Here is a tiny trained network, its code and every weight. The questions are about switching its units off for an input and a class, where a switched-off unit gives its printed mean instead of its output.

import numpy as np


def w(rows, s, z=0):
    codes = np.array(rows[::2]) - 128.0
    scale = np.full(codes.shape[1], s)
    scale[-1] = z or s
    return codes * scale


def norm(h):
    return h / np.sqrt((h * h).mean(-1, keepdims=True) + 1e-5)


def f(y):
    return np.maximum(y, 0)


def log_softmax(a):
    a = a - a.max(-1, keepdims=True)
    return a - np.log(np.exp(a).sum(-1, keepdims=True))


def net(x, mask):
    res = np.array(x, float).reshape(1, 6) / 4 @ E
    u = 0
    for l in range(3):
        y = f(norm(res) @ A[l][:, :-1].T + A[l][:, -1])
        res = res + np.where(mask[u : u + 7], y, B[l][:, -1]) @ B[l][:, :-1]
        u += 7
    return log_softmax(norm(res)[-1] @ U[:, :-1].T + U[:, -1])


A, B = {}, {}
E = w([
[242,166,167,152,197,109],'x0',
[113,109,82,103,136,115],'x1',
[58,112,226,33,115,174],'x2',
[53,160,172,128,195,50],'x3',
[174,249,159,108,95,56],'x4',
[126,74,119,59,54,43],'x5',
],0.0022)
A[0] = w([
[245,76,135,118,40,196,5],'L0N1',
[182,140,78,77,42,4,83],'L0N2',
[65,71,175,48,36,111,12],'L0N3',
[183,189,201,45,86,186,14],'L0N4',
[139,149,155,98,121,147,82],'L0N5',
[100,118,154,216,192,249,62],'L0N6',
[53,11,48,119,56,169,27],'L0N7',
],0.0025,0.0015)
B[0] = w([
[90,160,233,57,180,104,187],'L0N1',
[157,136,19,177,169,83,237],'L0N2',
[183,147,72,203,195,142,229],'L0N3',
[46,152,153,92,153,133,178],'L0N4',
[101,137,138,125,135,128,143],'L0N5',
[170,150,31,96,79,2,212],'L0N6',
[45,47,46,51,152,226,249],'L0N7',
],0.0028,0.0016)
A[1] = w([
[76,108,145,156,199,61,99],'L1N1',
[20,207,114,183,85,105,66],'L1N2',
[180,130,103,195,202,152,70],'L1N3',
[137,146,109,254,151,186,37],'L1N4',
[199,113,105,121,69,215,61],'L1N5',
[183,63,164,92,106,164,3],'L1N6',
[146,122,65,137,86,87,72],'L1N7',
],0.0038,0.0018)
B[1] = w([
[79,186,176,58,125,192,240],'L1N1',
[254,149,164,149,76,148,245],'L1N2',
[145,141,80,147,145,130,254],'L1N3',
[169,147,74,124,79,47,223],'L1N4',
[47,173,166,80,188,92,222],'L1N5',
[182,117,182,182,87,71,169],'L1N6',
[133,149,105,150,116,191,220],'L1N7',
],0.0042,0.0013)
A[2] = w([
[170,157,177,45,73,193,54],'L2N1',
[204,57,153,147,173,131,91],'L2N2',
[168,140,96,107,69,25,116],'L2N3',
[198,146,88,183,252,169,106],'L2N4',
[217,143,66,250,154,102,99],'L2N5',
[89,104,242,86,168,152,9],'L2N6',
[210,198,236,147,159,100,59],'L2N7',
],0.0039,0.0015)
B[2] = w([
[66,177,194,182,213,82,189],'L2N1',
[218,96,159,239,46,87,155],'L2N2',
[175,124,34,160,105,61,217],'L2N3',
[203,204,33,194,215,119,224],'L2N4',
[234,196,19,169,45,97,253],'L2N5',
[216,210,143,236,12,163,189],'L2N6',
[25,3,102,83,136,189,236],'L2N7',
],0.0033,0.0028)
U = w([
[134,97,144,102,148,128,1],'0',
[24,31,68,67,106,190,156],'1',
[108,160,170,41,105,24,103],'2',
[80,193,253,114,119,186,161],'3',
[184,31,190,144,109,132,91],'4',
[134,146,115,139,255,171,96],'5',
[214,184,37,165,113,89,181],'6',
],0.0097,0.0083)

Each question gives the input, the list of numbers given to net, and the class t.
The units are the neurons (one row each of A and B). Each row of codes is followed by its name. A weight is (code - 128) times the scale printed after its matrix; where a second scale follows, it is the last column's (A, B and U).
mask holds one flag per neuron, layer by layer. A switched-off neuron (its flag False) gives its mean, the last column of its row in B, instead of its output. The means were averaged over made-up inputs and are rounded, as every weight is.
A unit's drop is (log p(t) with every unit on - log p(t) with that unit switched off) / (log p(t) with every unit on - log p(t) with every unit switched off).
most important unit: the unit with the biggest drop
top k neurons: the k neurons with the biggest drops, biggest first
k most important neurons of layer l: the k neurons of layer l with the biggest drops, biggest first
drop when u is switched off: that unit's drop, to one decimal
input [-2,-2,0,-8,6,4], class 2: top 2 neurons	[L0N1, L1N5]
input [-8,1,-2,-8,3,-7], class 1: 2 most important neurons of layer 2	[L2N5, L2N4]
input [2,1,-6,7,-7,5], class 5: most important unit	L1N1
input [7,4,3,-6,-8,6], class 4: top 2 neurons	[L1N6, L2N2]
input [3,-4,7,-8,8,4], class 3: 2 most important neurons of layer 2	[L2N1, L2N5]
input [5,4,4,6,-1,3], class 3: top 2 neurons	[L2N6, L1N1]
input [4,4,2,-5,6,-3], class 3: 2 most important neurons of layer 1	[L1N4, L1N3]
input [-8,-2,3,1,4,-1], class 3: 2 most important neurons of layer 1	[L1N2, L1N4]
input [-8,-1,6,-4,5,-3], class 3: 2 most important neurons of layer 2	[L2N1, L2N7]
input [-5,0,-3,7,4,-4], class 3: 2 most important neurons of layer 1	[L1N1, L1N2]
input [-2,1,1,-4,-3,-5], class 1: 2 most important neurons of layer 2	[L2N5, L2N4]
input [-6,-1,8,-7,1,0], class 3: drop when L2N6 is switched off	0.2
input [6,-3,5,5,3,1], class 3: drop when L2N6 is switched off	0.1
input [2,-5,1,8,-7,3], class 3: most important neuron of layer 2	[L2N6]
